How the nodes are linked:
FD: ρ>NC, κ>QR, ε>ZB, ξ>LZ, η>PJ
HT: ρ>FM, κ>LZ, ε>FD, ξ>NC, η>TM
GM: ρ>PZ, κ>CM, ε>QC, ξ>PR, η>BM
MF: ρ>HD, κ>FM, ε>SQ, ξ>DZ, η>ZG
TD: ρ>TT, κ>DG, ε>ZM, ξ>NT, η>JL
SM: ρ>HG, κ>BG, ε>SZ, ξ>CC, η>TJ
ZZ: ρ>JN, κ>CJ, ε>DM, ξ>DQ, η>SF
TQ: ρ>TB, κ>BS, ε>DP, ξ>NZ, η>QZ
LM: ρ>JL, κ>FJ, ε>TN, ξ>HM, η>ZM
ZG: ρ>LH, κ>SC, ε>DL, ξ>HP, η>DZ
NR: ρ>RL, κ>CT, ε>QS, ξ>ZQ, η>FL
PN: ρ>PM, κ>BM, ε>TB, ξ>NF, η>RC
RQ: ρ>FS, κ>SD, ε>FL, ξ>JZ, η>RL
SZ: ρ>CC, κ>CR, ε>JP, ξ>BG, η>GS
HD: ρ>GD, κ>RM, ε>DZ, ξ>RH, η>LH
FB: ρ>SN, κ>FH, ε>QJ, ξ>ZT, η>JJ
PP: ρ>BS, κ>LH, ε>BQ, ξ>NL, η>GZ
MD: ρ>HC, κ>PM, ε>NB, ξ>MT, η>TP
ZT: ρ>GN, κ>FB, ε>FH, ξ>JH, η>MB
ZM: ρ>NT, κ>HN, ε>DD, ξ>DG, η>HM
RM: ρ>GZ, κ>DZ, ε>MF, ξ>HD, η>BQ
JJ: ρ>GP, κ>QB, ε>CL, ξ>MB, η>ZT
CR: ρ>SM, κ>JP, ε>SL, ξ>SZ, η>FP
MB: ρ>ZB, κ>JJ, ε>QB, ξ>RJ, η>JH
FM: ρ>RM, κ>SQ, ε>NC, ξ>MF, η>SC
MN: ρ>PN, κ>NZ, ε>TQ, ξ>TB, η>CM
GZ: ρ>HJ, κ>RH, ε>HD, ξ>GD, η>NL
CF: ρ>ZJ, κ>BT, ε>TJ, ξ>HF, η>HG
QZ: ρ>GM, κ>HJ, ε>JM, ξ>QC, η>NZ
ZL: ρ>ZG, κ>TM, ε>MR, ξ>DL, η>SQ
SR: ρ>QQ, κ>NT, ε>TD, ξ>TT, η>JR
SQ: ρ>DZ, κ>NC, ε>HT, ξ>FM, η>DL
DL: ρ>HP, κ>ZL, ε>TM, ξ>SC, η>FM
NT: ρ>GF, κ>TD, ε>DG, ξ>SR, η>NJ
RT: ρ>CF, κ>GS, ε>FP, ξ>TJ, η>SM
PR: ρ>GL, κ>GM, ε>CM, ξ>RC, η>PN
RC: ρ>JF, κ>PR, ε>GM, ξ>PZ, η>NF
BQ: ρ>NL, κ>HP, ε>ZG, ξ>LH, η>HD
HG: ρ>RZ, κ>ZH, ε>CC, ξ>LD, η>HF
CP: ρ>JT, κ>SG, ε>ZJ, ξ>LP, η>CJ
FS: ρ>DD, κ>ZS, ε>JZ, ξ>QT, η>GT
SD: ρ>ZS, κ>FL, ε>HC, ξ>RQ, η>BL
LD: ρ>DM, κ>HG, ε>ZH, ξ>DN, η>CZ
MR: ρ>DL, κ>PJ, ε>NH, ξ>TM, η>HT
NZ: ρ>BM, κ>TQ, ε>BS, ξ>MN, η>QC
QS: ρ>ZQ, κ>TP, ε>JF, ξ>CT, η>CN
JL: ρ>SL, κ>RG, ε>HM, ξ>NJ, η>NT
BT: ρ>CZ, κ>TJ, ε>RT, ξ>CF, η>ZH
JM: ρ>QC, κ>GD, ε>GZ, ξ>HJ, η>BS
QC: ρ>PR, κ>QZ, ε>HJ, ξ>CM, η>MN
FL: ρ>JZ, κ>HC, ε>CN, ξ>SD, η>ZQ
LH: ρ>DP, κ>BQ, ε>HP, ξ>PP, η>RH
TB: ρ>NF, κ>MN, ε>NZ, ξ>BM, η>GM
HM: ρ>NJ, κ>LM, ε>FJ, ξ>RG, η>DG
NH: ρ>TM, κ>BZ, ε>GN, ξ>PJ, η>FD
ZH: ρ>DN, κ>CC, ε>SM, ξ>HG, η>CF
TP: ρ>NR, κ>JF, ε>GL, ξ>QS, η>MT
BS: ρ>MN, κ>DP, ε>NL, ξ>TQ, η>HJ
SG: ρ>SF, κ>ZJ, ε>CZ, ξ>CP, η>DM
TJ: ρ>HF, κ>RT, ε>GS, ξ>BT, η>CC
PM: ρ>CN, κ>NB, ε>NF, ξ>MD, η>JF
NL: ρ>TQ, κ>PP, ε>LH, ξ>DP, η>GD
HN: ρ>TD, κ>DD, ε>GH, ξ>ZM, η>LM
DD: ρ>DG, κ>GH, ε>QT, ξ>HN, η>FJ
QR: ρ>HT, κ>ZB, ε>GP, ξ>FD, η>NH
FP: ρ>TJ, κ>QQ, ε>GF, ξ>GS, η>SZ
QJ: ρ>ZT, κ>TG, ε>GG, ξ>FH, η>CL
GF: ρ>GS, κ>TT, ε>SR, ξ>QQ, η>JP
GP: ρ>FD, κ>RJ, ε>MB, ξ>ZB, η>GN
TM: ρ>SC, κ>MR, ε>PJ, ξ>ZL, η>NC
BL: ρ>BC, κ>ZQ, ε>NR, ξ>RL, η>RQ
SN: ρ>NH, κ>JH, ε>ZT, ξ>GN, η>GP
DG: ρ>SR, κ>ZM, ε>HN, ξ>TD, η>RG
DP: ρ>NZ, κ>NL, ε>PP, ξ>BS, η>JM
PJ: ρ>ZL, κ>NH, ε>BZ, ξ>MR, η>LZ
BR: ρ>JJ, κ>BF, ε>JN, ξ>CL, η>QJ
NB: ρ>MT, κ>NF, ε>PN, ξ>PM, η>GL
DQ: ρ>BF, κ>ZZ, ε>CJ, ξ>CQ, η>JT
RJ: ρ>QR, κ>MB, ε>JJ, ξ>GP, η>SN
ZS: ρ>GH, κ>JZ, ε>RQ, ξ>FS, η>BC
LQ: ρ>MQ, κ>RL, ε>BL, ξ>BC, η>ZS
JN: ρ>CL, κ>CQ, ε>DQ, ξ>BF, η>GG
JT: ρ>TG, κ>SF, ε>LP, ξ>DC, η>CQ
SL: ρ>SZ, κ>JR, ε>NJ, ξ>JP, η>GF
HP: ρ>PP, κ>ZG, ε>SC, ξ>BQ, η>RM
GG: ρ>FH, κ>DC, ε>JT, ξ>TG, η>BF
TT: ρ>FP, κ>SR, ε>NT, ξ>GF, η>SL
SC: ρ>BQ, κ>DL, ε>ZL, ξ>ZG, η>MF
CZ: ρ>CP, κ>HF, ε>CF, ξ>ZJ, η>DN
DZ: ρ>RH, κ>MF, ε>FM, ξ>RM, η>HP
CN: ρ>SD, κ>MT, ε>MD, ξ>HC, η>CT
FH: ρ>JH, κ>QJ, ε>TG, ξ>FB, η>QB
BF: ρ>QB, κ>JN, ε>CQ, ξ>BR, η>TG
CQ: ρ>BR, κ>DQ, ε>ZZ, ξ>JN, η>DC
QT: ρ>HN, κ>FS, ε>ZS, ξ>GH, η>MQ
JP: ρ>BG, κ>SL, ε>JR, ξ>CR, η>QQ
DN: ρ>CJ, κ>LD, ε>HG, ξ>RZ, η>ZJ
RZ: ρ>ZZ, κ>DN, ε>LD, ξ>DM, η>SG
GN: ρ>PJ, κ>SN, ε>JH, ξ>BZ, η>ZB
HF: ρ>SG, κ>CF, ε>BT, ξ>CZ, η>LD
CT: ρ>BL, κ>QS, ε>TP, ξ>NR, η>HC
LP: ρ>DC, κ>CP, ε>SG, ξ>SF, η>ZZ
ZJ: ρ>LP, κ>CZ, ε>HF, ξ>SG, η>RZ
BM: ρ>NB, κ>TB, ε>MN, ξ>PN, η>PR
CL: ρ>MB, κ>BR, ε>BF, ξ>QB, η>FH
BC: ρ>TN, κ>LQ, ε>RL, ξ>GT, η>FS
TG: ρ>FB, κ>GG, ε>DC, ξ>QJ, η>BR
GT: ρ>FJ, κ>BC, ε>LQ, ξ>MQ, η>QT
RH: ρ>JM, κ>HD, ε>RM, ξ>GZ, η>PP
LZ: ρ>SQ, κ>FD, ε>QR, ξ>HT, η>MR
GH: ρ>ZM, κ>QT, ε>FS, ξ>DD, η>TN
JH: ρ>BZ, κ>ZT, ε>FB, ξ>SN, η>RJ
NF: ρ>MD, κ>PN, ε>BM, ξ>NB, η>PZ
TN: ρ>HM, κ>MQ, ε>GT, ξ>FJ, η>DD
GS: ρ>BT, κ>FP, ε>QQ, ξ>RT, η>BG
JR: ρ>CR, κ>NJ, ε>JL, ξ>SL, η>TT
BZ: ρ>MR, κ>GN, ε>SN, ξ>NH, η>QR
DC: ρ>QJ, κ>JT, ε>SF, ξ>GG, η>JN
HJ: ρ>CM, κ>JM, ε>GD, ξ>QZ, η>TQ
QQ: ρ>RT, κ>GF, ε>TT, ξ>FP, η>CR
CM: ρ>RC, κ>QC, ε>QZ, ξ>GM, η>TB
JZ: ρ>QT, κ>RQ, ε>SD, ξ>ZS, η>LQ
DM: ρ>DQ, κ>RZ, ε>DN, ξ>CJ, η>CP
CJ: ρ>CQ, κ>DM, ε>RZ, ξ>ZZ, η>LP
NC: ρ>MF, κ>HT, ε>LZ, ξ>SQ, η>ZL
BG: ρ>ZH, κ>SZ, ε>CR, ξ>SM, η>RT
MT: ρ>FL, κ>MD, ε>PM, ξ>CN, η>QS
FJ: ρ>RG, κ>TN, ε>MQ, ξ>LM, η>HN
JF: ρ>CT, κ>GL, ε>PZ, ξ>TP, η>MD
NJ: ρ>JP, κ>JL, ε>RG, ξ>JR, η>SR
ZB: ρ>LZ, κ>GP, ε>RJ, ξ>QR, η>BZ
QB: ρ>RJ, κ>CL, ε>BR, ξ>JJ, η>FB
MQ: ρ>LM, κ>GT, ε>BC, ξ>TN, η>GH
HC: ρ>RQ, κ>CN, ε>MT, ξ>FL, η>NR
PZ: ρ>TP, κ>RC, ε>PR, ξ>GL, η>NB
RL: ρ>GT, κ>BL, ε>ZQ, ξ>LQ, η>JZ
ZQ: ρ>LQ, κ>NR, ε>CT, ξ>BL, η>SD
GL: ρ>QS, κ>PZ, ε>RC, ξ>JF, η>PM
RG: ρ>JR, κ>HM, ε>LM, ξ>JL, η>TD
GD: ρ>QZ, κ>GZ, ε>RH, ξ>JM, η>DP
SF: ρ>GG, κ>LP, ε>CP, ξ>JT, η>DQ
CC: ρ>LD, κ>SM, ε>BG, ξ>ZH, η>BT

The rows follow the links: the fewer symbols apart two nodes are, the more alike their rows tend to be.

Each row is also shifted at random along 5 hidden directions that mean nothing.

Some nodes, each with a row of numbers:
GM -> [-11,-7,-5,34,15,-7,41,-3,-13,-21,-2,-6,-19,17,-12,4,38,12,-7,1,-10,-5,26,19,78,-21,-23,-28,10,3,-10,1,-7,6,25,20,-17,-21,-24,-29,-5,-18,17,8,-14,-2,6,-41,35,13,-24,-23,33,-4,6,-3,-25,-15]
GT -> [18,34,5,-17,22,20,-42,25,5,-13,-39,-25,-32,8,-10,-127,13,16,-29,-2,27,24,-41,-13,-62,15,-12,-4,30,-23,20,-33,15,22,-9,-16,4,20,-15,-23,-55,14,2,-35,45,11,-26,-28,15,-14,16,11,-47,27,4,-15,2,-8]
FB -> [-28,-21,-11,-2,8,-13,-102,-7,14,26,34,26,29,-20,18,24,-18,-2,2,2,39,-12,18,8,5,20,28,14,-36,8,-14,-11,-6,-21,-6,8,19,69,25,39,-19,-13,-55,-41,19,2,14,15,-19,-16,14,47,-60,-7,0,-21,39,8]
DM -> [-17,9,3,48,-13,-7,-18,-4,-7,17,26,4,29,27,6,11,-38,-22,12,4,-5,-8,-17,-13,36,16,16,26,-11,-1,10,-4,-1,-8,-16,-21,17,-17,24,29,-42,15,-8,15,0,-10,-2,-35,-37,-16,16,2,-9,-3,20,3,14,19]
TP -> [-21,8,4,-9,8,6,12,11,10,-26,-4,-15,-30,3,-12,-25,34,21,-17,1,2,0,4,6,-49,-10,-19,-25,1,-8,3,-4,11,11,17,8,-19,-2,-26,-35,-4,-4,16,-10,2,10,-10,6,34,-2,-13,-11,12,8,0,-1,-16,-12]
ZS -> [-29,30,8,41,19,7,-4,25,2,-20,3,-23,-29,33,-17,-26,14,11,-27,2,15,-4,-25,-7,64,10,-18,-11,-2,-19,14,-27,-1,19,0,-13,-6,-8,-21,-29,-46,5,6,-6,17,8,-24,-62,19,-1,5,-15,-8,15,26,-3,-5,-4]
SC -> [-105,-31,-13,83,9,-32,-32,-14,1,-4,68,18,22,22,1,73,22,6,2,8,9,-38,59,30,111,-6,1,-19,-49,14,-24,0,-11,-23,30,28,-8,13,-1,7,-40,-33,-27,-9,-20,-5,21,-44,16,-10,-21,5,7,-20,23,-14,5,-2]
SZ -> [61,31,11,18,-23,9,28,11,-3,3,-1,-16,1,30,-2,-22,-38,-23,7,1,-18,5,-51,-27,-35,10,3,24,10,-12,24,-2,10,13,-24,-35,8,-46,11,7,-25,33,22,33,2,-5,-17,-15,-32,-12,17,-19,10,9,16,18,-2,17]
TM -> [-21,-40,-12,-17,8,-14,-5,-20,-1,13,15,26,18,-33,11,91,9,3,11,-3,5,-12,47,22,80,-9,9,-6,-23,19,-30,15,-21,-20,12,30,0,33,6,14,60,-29,-26,-7,-20,-2,27,30,7,23,-12,14,6,-20,-17,-5,9,-7]
PR -> [-92,-11,-3,1,32,-1,-1,1,-4,-18,-7,-1,-20,-10,-11,15,46,30,-19,-3,14,-2,33,22,94,-7,-18,-30,0,1,-13,-9,-15,1,25,25,-14,25,-26,-30,18,-28,-7,-24,1,8,1,-23,45,22,-15,-1,2,0,-4,-14,-8,-22]
FD -> [85,-26,-18,42,-11,-24,-20,-9,6,12,54,18,20,10,11,72,-11,-19,16,6,4,-29,23,12,37,-8,11,2,-41,10,-22,8,-5,-14,3,13,3,4,15,26,-15,-14,-20,8,-19,-7,25,-1,-14,-12,-11,5,6,-20,15,0,8,9]
JH -> [-19,-23,-11,36,-13,-20,-17,-23,-11,16,21,16,37,12,13,-14,-14,-14,22,4,-10,-6,28,9,-16,-6,13,8,1,16,-7,11,7,-19,6,7,8,-9,22,29,-39,-5,-8,4,-9,-15,21,-14,-19,-21,-6,11,-1,-14,3,-7,2,10]
TD -> [-69,28,17,-10,4,18,29,13,-6,-7,-26,-15,-11,5,-10,-9,-8,6,-11,-4,-7,14,-31,-17,37,13,-7,8,18,-12,21,-7,-6,12,-11,-22,0,-18,-8,-16,16,17,16,12,8,4,-26,-18,-2,16,16,-16,6,14,1,8,-3,-1]
MF -> [58,-29,-18,14,7,-14,9,-17,-14,5,0,14,9,-3,6,10,15,-4,11,1,-2,-3,34,20,56,-19,-3,-10,7,14,-22,8,-9,-9,14,25,0,4,2,8,6,-22,-7,-1,-14,-8,26,-14,9,9,-17,3,10,-15,-6,-9,-8,-8]
MN -> [47,-14,-6,-18,2,-3,35,0,7,-18,3,-1,-22,-13,-7,33,32,11,-4,1,-6,-7,24,17,-14,-22,-15,-25,-9,4,-16,11,2,3,19,23,-20,-2,-20,-24,36,-17,13,4,-18,6,9,29,31,12,-24,-14,32,-7,-10,4,-18,-14]
QS -> [-22,12,6,19,4,2,41,12,4,-28,7,-16,-29,17,-17,13,29,13,-14,3,-9,-8,3,5,10,-12,-23,-24,-6,-9,4,-1,3,12,16,5,-21,-26,-27,-37,-2,-3,25,12,-11,5,-11,-15,31,5,-16,-28,33,4,9,7,-22,-9]
BR -> [-28,-20,-1,-15,-18,-5,36,-32,-26,23,-29,15,39,-13,15,-16,-22,-15,32,-3,-34,18,17,1,-13,-8,15,20,38,21,0,27,-1,-16,-3,2,11,-27,23,28,27,5,9,23,-17,-17,17,14,-28,7,1,1,19,-12,-22,4,-6,7]
CR -> [-2,20,15,-68,0,25,4,13,5,12,-33,-3,-6,-33,1,26,-28,0,-5,-8,5,18,-42,-23,5,21,10,22,7,-9,13,-3,-12,8,-28,-23,11,18,7,4,67,18,-4,1,14,9,-19,42,-19,24,27,5,-16,12,-16,12,17,4]
GN -> [1,-22,-13,43,-8,-18,17,-35,-35,15,-21,10,38,22,11,-91,-2,-15,30,3,-28,14,30,12,-10,-16,4,7,51,21,-2,15,10,-14,11,11,10,-37,19,25,-55,-2,11,13,-9,-26,24,-47,-16,-15,-10,2,10,-13,-5,-13,-18,4]
PZ -> [-87,0,2,32,6,-7,20,0,1,-29,12,-12,-18,21,-13,-27,42,22,-12,5,-8,-9,27,15,-27,-16,-21,-32,1,-1,0,-1,13,2,31,15,-24,-19,-27,-36,-33,-11,21,-2,-9,2,-4,-21,39,-10,-23,-18,26,1,7,-4,-24,-12]
MB -> [-58,-31,-8,-36,6,-5,-35,-27,-14,26,-29,25,35,-35,19,-31,-5,2,16,-5,4,19,32,11,-7,2,18,12,26,20,-11,10,-6,-20,0,16,17,36,21,30,20,-12,-25,-24,6,-9,20,22,-12,5,6,34,-30,-8,-28,-17,14,-3]
JP -> [-3,27,15,-12,-6,14,6,20,9,4,3,-9,-6,0,-4,47,-29,-7,-7,-2,2,-1,-42,-22,34,21,6,19,-16,-14,14,-8,-10,9,-24,-28,5,-3,4,2,25,19,-1,13,7,7,-21,7,-20,10,22,-7,-4,10,10,14,14,9]
TB -> [62,-4,-10,-1,13,0,20,-4,-10,-17,-32,-10,-22,6,-6,-80,39,11,-7,-1,-4,13,14,13,-31,-22,-21,-22,37,0,-4,-2,11,11,19,18,-10,-10,-19,-24,-21,-9,20,-9,3,-1,7,-19,30,-2,-19,-7,9,3,-7,-10,-27,-17]
DC -> [57,-8,-4,0,-13,-2,26,-17,-21,27,-17,12,28,-3,12,14,-35,-25,25,-4,-19,10,-8,-8,55,0,14,28,21,10,-1,12,-12,-7,-19,-9,19,-22,25,33,24,10,-1,26,-11,-14,12,-6,-37,12,10,-1,7,-10,-5,7,4,11]
TJ -> [95,21,10,-15,-13,13,24,15,3,16,1,-2,0,-3,1,74,-47,-23,5,-5,-3,-1,-50,-26,67,17,12,30,-15,-11,9,-2,-17,9,-36,-31,14,-12,16,17,46,22,-2,29,-3,2,-13,11,-36,19,24,-11,3,2,9,23,15,15]
CF -> [48,23,3,41,-6,0,-27,13,-1,16,19,-4,12,29,3,-1,-42,-24,1,2,9,-4,-43,-22,46,24,12,29,-12,-12,15,-18,-4,5,-29,-32,20,-10,19,23,-46,23,-12,10,13,-4,-12,-43,-36,-13,24,2,-24,5,26,4,18,19]
FP -> [-41,16,14,-69,12,25,-16,15,4,16,-36,1,-4,-41,2,37,-25,6,-11,-10,17,19,-36,-20,62,28,12,22,3,-10,9,-11,-23,5,-29,-20,15,40,7,7,72,10,-21,-13,21,13,-20,30,-15,33,31,15,-33,14,-16,5,27,0]
QC -> [-42,-6,-14,54,33,-11,-35,-3,-16,-17,-11,-7,-12,29,-7,-110,47,21,-16,2,19,5,30,22,36,-9,-19,-28,28,0,-6,-23,7,3,27,21,-4,11,-19,-19,-88,-20,-4,-36,20,-3,6,-82,36,-15,-16,9,-24,5,11,-30,-15,-17]
ZB -> [-25,-22,-18,26,10,-14,-48,-33,-35,18,-42,11,37,12,16,-176,8,-3,18,1,-1,29,29,15,-52,-5,7,6,67,18,-1,-4,17,-14,11,14,21,5,20,26,-92,-6,-9,-31,24,-21,23,-56,-8,-28,0,33,-42,-1,-11,-35,-6,-2]
MQ -> [-26,28,16,-21,-8,13,-7,28,34,-21,26,-16,-30,-1,-13,34,2,12,-22,3,11,-14,-27,-13,-84,10,-6,-9,-39,-18,14,-7,12,13,-4,-16,-14,5,-16,-25,8,14,10,-3,6,18,-26,40,11,-9,6,-11,3,15,10,12,5,3]
ZL -> [69,-27,-14,33,-24,-23,37,-24,-8,0,24,10,19,16,7,6,4,-16,27,7,-31,-13,35,15,-57,-29,-1,-8,0,17,-14,27,14,-11,18,19,-8,-40,8,13,-16,-7,18,28,-31,-16,28,9,-4,-16,-25,-13,43,-20,-1,6,-21,4]
MD -> [-89,-2,11,-1,5,-1,52,9,15,-29,29,-5,-28,-8,-17,119,32,22,-15,1,-8,-24,22,13,65,-13,-18,-29,-40,-2,-8,10,-13,3,22,15,-30,-7,-31,-39,63,-16,14,15,-28,14,-7,21,38,26,-22,-30,50,-4,3,14,-12,-13]
HD -> [-24,-29,-12,11,5,-17,-21,-10,10,-7,34,14,3,-9,3,39,28,11,0,4,9,-21,47,26,-7,-15,-1,-22,-29,12,-21,9,1,-14,25,29,-12,24,-6,-2,0,-26,-14,-16,-12,2,20,17,23,-7,-21,9,5,-14,-2,-9,-1,-7]
BS -> [115,-7,-21,76,17,-21,-12,10,1,-12,43,-2,-18,37,-8,31,23,-6,-10,6,19,-28,15,17,113,-11,-13,-21,-31,-5,-21,-18,-9,6,12,16,-5,0,-12,-9,-51,-21,-11,-4,-6,-1,13,-67,19,-5,-19,-9,4,-10,33,-8,-7,-6]
NF -> [24,10,-8,45,12,-8,-46,16,16,-27,28,-16,-27,33,-11,-74,35,14,-23,9,25,-14,6,9,-78,-5,-17,-28,-14,-12,1,-22,24,10,20,9,-13,9,-21,-26,-92,-7,1,-30,18,8,-7,-34,33,-36,-14,2,-18,9,22,-16,-10,-6]
LP -> [4,1,4,-4,-30,0,37,-23,-23,18,-29,1,34,9,11,-71,-34,-23,31,-1,-39,21,-11,-14,-97,-4,12,26,48,12,17,22,18,-7,-10,-17,12,-49,24,26,-15,26,26,31,-8,-20,5,7,-39,-15,8,-5,16,-2,-11,9,-11,15]
NB -> [108,9,-5,7,-1,0,12,21,23,-25,26,-12,-37,9,-12,32,22,5,-15,5,8,-18,-5,4,-34,-14,-17,-24,-30,-12,-7,-4,8,14,9,7,-19,-4,-22,-27,-1,-5,12,2,-8,11,-2,14,25,-6,-16,-17,19,2,12,9,-13,-7]
QJ -> [-55,-23,-2,-45,-8,-3,-51,-20,2,25,-9,23,36,-35,20,-25,-16,-1,16,-2,5,11,19,1,-88,8,25,16,6,17,-4,11,6,-20,-5,6,14,37,25,34,11,-1,-24,-23,8,-5,13,52,-22,-13,11,36,-33,-4,-24,-10,20,6]
LZ -> [30,-25,-20,50,5,-23,-41,-17,-10,12,24,15,24,17,11,-24,3,-10,12,5,10,-10,30,17,26,-5,7,-1,-5,13,-15,-2,2,-14,9,17,8,10,13,23,-57,-15,-22,-13,0,-12,23,-37,-6,-20,-8,19,-18,-13,10,-17,4,2]
BQ -> [65,-29,-15,-13,-9,-15,-15,-5,22,-4,40,14,-2,-18,5,58,18,2,4,5,8,-23,36,19,-68,-19,2,-17,-41,9,-24,15,7,-10,18,27,-13,22,-3,1,20,-19,-10,-9,-18,5,21,56,15,-10,-22,8,11,-15,-7,0,0,-4]
NR -> [-49,21,8,48,2,-3,5,20,15,-32,36,-21,-27,36,-18,-1,24,14,-22,7,3,-21,-3,2,-20,-3,-19,-24,-25,-14,8,-13,14,11,18,-3,-21,-20,-25,-34,-50,2,17,1,-1,8,-18,-30,27,-18,-12,-21,17,9,26,3,-14,-2]
RL -> [-56,25,8,14,21,10,-17,21,5,-22,-8,-20,-30,16,-15,-46,23,20,-28,0,18,4,-16,-2,15,9,-16,-15,5,-17,13,-24,3,16,5,-7,-8,7,-23,-31,-36,1,4,-20,21,11,-22,-39,25,-3,3,-4,-16,17,14,-8,-4,-9]
CQ -> [0,-5,-2,17,-15,-8,-38,-10,-1,22,18,11,33,8,13,-15,-33,-18,16,3,0,-2,-4,-7,-41,12,21,23,-6,6,3,2,8,-12,-13,-12,16,2,29,34,-36,10,-14,1,5,-10,7,1,-35,-23,13,17,-22,-4,5,-3,16,18]
SQ -> [-91,-38,-15,-8,24,-10,-24,-31,-26,11,-35,19,23,-22,11,-58,29,15,8,-4,4,18,55,26,48,-10,2,-10,39,22,-17,5,-10,-19,22,34,6,32,2,11,-1,-28,-19,-32,4,-9,25,-20,17,10,-11,26,-20,-9,-25,-28,-2,-15]
GG -> [-90,-17,-3,0,12,-7,-59,-12,-7,28,6,23,36,-19,14,28,-21,-3,6,-4,21,1,14,3,90,23,23,19,-10,11,-8,-7,-21,-19,-10,2,20,45,23,36,7,-9,-44,-22,11,-4,9,-11,-23,6,18,34,-43,-7,-4,-15,32,5]
RJ -> [-59,-26,-9,33,-10,-23,-45,-19,2,15,41,21,37,6,14,15,-10,-7,16,6,3,-18,35,12,-22,1,18,5,-23,16,-11,9,5,-24,10,11,6,13,20,29,-36,-11,-23,-7,-8,-9,20,1,-14,-23,-5,19,-12,-14,3,-11,14,9]
DL -> [75,-22,-24,42,16,-18,-55,-11,-9,9,11,12,11,12,9,-53,13,-4,3,3,23,-4,26,18,27,-7,3,-7,4,7,-18,-13,2,-8,9,20,10,25,8,17,-65,-19,-25,-28,12,-8,23,-44,4,-18,-9,24,-33,-8,8,-24,4,-3]
QR -> [13,-28,-14,38,-10,-25,-40,-13,7,11,52,20,27,8,11,42,-8,-11,14,7,8,-25,33,14,-3,-4,15,1,-38,13,-17,6,3,-20,8,14,4,14,17,26,-30,-14,-25,-4,-11,-7,23,3,-11,-21,-9,15,-7,-17,10,-6,11,9]

Where do the symbols, taken in turn from left to right, take each start?
Answers are names.
[11,19,1,-5,16,10,-8,14,-2,-22,-33,-22,-31,12,-11,-113,33,18,-22,0,10,17,-13,0,-67,-4,-21,-19,33,-13,11,-18,18,19,9,0,-9,-1,-23,-33,-46,3,18,-23,25,7,-15,-25,31,-11,-5,-2,-14,18,0,-11,-17,-13]
ε η ρ η: ZQ
[17,11,4,-37,17,14,-6,20,16,-20,-11,-12,-38,-16,-11,0,28,22,-24,-3,19,3,-9,2,-22,-1,-15,-21,-7,-12,-1,-11,-1,15,4,6,-13,25,-25,-32,24,-6,2,-20,12,17,-13,23,32,10,-4,0,-7,11,-7,-1,-4,-14]
ε ρ ε κ κ: PM
[-183,1,25,-72,-16,17,32,-16,-5,12,-38,6,24,-42,6,14,-21,9,12,-7,-27,23,0,-11,-58,11,13,20,26,11,17,25,-2,-11,-8,-11,2,-4,10,7,78,15,11,13,-6,0,-11,63,-16,18,16,2,13,4,-33,11,6,4]
κ ρ ξ κ ε: BT
[64,14,0,-19,12,14,-20,1,-22,30,-51,1,13,-7,10,-56,-36,-17,5,-9,10,32,-41,-20,75,23,15,35,42,-5,10,-16,-15,6,-34,-22,31,13,23,27,1,15,-16,-7,28,-7,-6,-34,-36,15,32,18,-44,9,-5,-8,18,6]
ρ ρ ε η: ZZ
[-18,10,-4,10,30,5,-26,11,-5,-21,-26,-16,-28,11,-10,-106,42,23,-24,0,20,14,5,9,-16,-5,-19,-26,29,-9,3,-23,9,13,16,11,-8,16,-24,-30,-53,-10,4,-35,26,7,-8,-43,38,-9,-8,6,-24,14,3,-22,-12,-19]
η ξ η ε κ: NB
[-143,30,18,25,7,6,-34,22,13,-12,23,-16,-10,20,-11,3,-3,14,-23,3,17,-9,-22,-13,15,25,-2,0,-23,-16,19,-22,2,4,-3,-21,-4,8,-9,-14,-37,10,-6,-12,18,11,-30,-28,3,-11,16,-1,-21,16,21,-2,14,4]
ξ ξ η ρ: QQ
[-62,-20,-3,-14,4,-7,17,-9,7,-20,6,4,-12,-15,-5,17,42,23,-4,1,-5,-8,43,23,-37,-21,-13,-30,-8,9,-14,14,5,-6,31,29,-23,7,-21,-24,25,-23,7,-8,-16,4,9,30,40,4,-27,-6,26,-7,-13,-4,-16,-15]
κ η ξ: QC
[-27,32,11,-14,20,22,-16,17,-9,2,-41,-15,-15,2,-6,-54,-10,5,-18,-7,15,23,-43,-20,55,23,-3,13,29,-17,19,-27,-10,15,-21,-24,13,11,-3,-8,-9,15,-2,-14,33,6,-25,-38,-6,12,27,4,-35,21,4,-6,10,-2]
ξ ξ η η η: JP
[7,25,12,-6,-27,6,-49,17,27,5,31,-8,6,11,5,-28,-37,-11,-1,7,9,-6,-40,-27,-163,22,17,21,-26,-12,23,-7,27,2,-21,-31,7,3,17,15,-47,30,-4,-3,18,5,-21,37,-32,-41,22,12,-28,12,12,7,19,21]
ρ ξ ξ ε: HG
[68,-26,-16,28,-2,-17,17,-24,-24,16,-6,15,26,6,10,-7,-5,-17,24,0,-15,2,26,13,55,-15,6,6,19,17,-15,12,-6,-11,4,15,10,-17,15,24,-8,-10,-3,13,-15,-16,27,-26,-12,3,-11,2,12,-17,-4,-6,-9,0]
ρ κ κ κ: NH
[33,-29,-12,38,-14,-23,47,-20,-5,-8,32,10,10,14,0,49,18,-7,18,6,-26,-21,43,21,6,-30,-7,-17,-14,17,-18,25,3,-11,25,23,-15,-36,-3,-1,3,-17,17,27,-38,-11,26,3,11,-3,-32,-21,53,-21,2,7,-23,-2]
ξ ξ η: RH
[-126,24,24,-1,-12,6,-38,28,42,-8,69,-3,-7,-3,-8,126,-22,8,-20,5,20,-34,-22,-16,-13,29,12,5,-82,-15,11,-9,-4,-2,-10,-24,-10,25,-3,-6,19,10,-18,-2,0,20,-28,43,-8,-8,17,-1,-8,8,21,15,31,13]
κ ε κ ρ ξ: JR
[37,-27,-6,-25,-14,-4,43,-31,-24,25,-30,20,33,-22,15,13,-19,-18,33,-5,-30,16,17,4,24,-11,13,18,32,21,-10,28,-10,-14,-5,9,11,-18,22,29,52,-2,5,24,-21,-16,24,21,-25,19,-2,1,21,-16,-24,6,-5,3]
κ η ε: QJ
[-66,-24,-12,4,18,-11,-25,-12,-1,-11,-2,6,-2,-8,0,-39,42,22,-8,2,11,-1,46,26,-18,-14,-10,-27,7,11,-16,-1,5,-9,28,31,-11,26,-14,-14,-20,-25,-7,-30,3,2,13,-5,36,-5,-20,14,-9,-5,-10,-21,-9,-16]
ρ ρ κ: TB
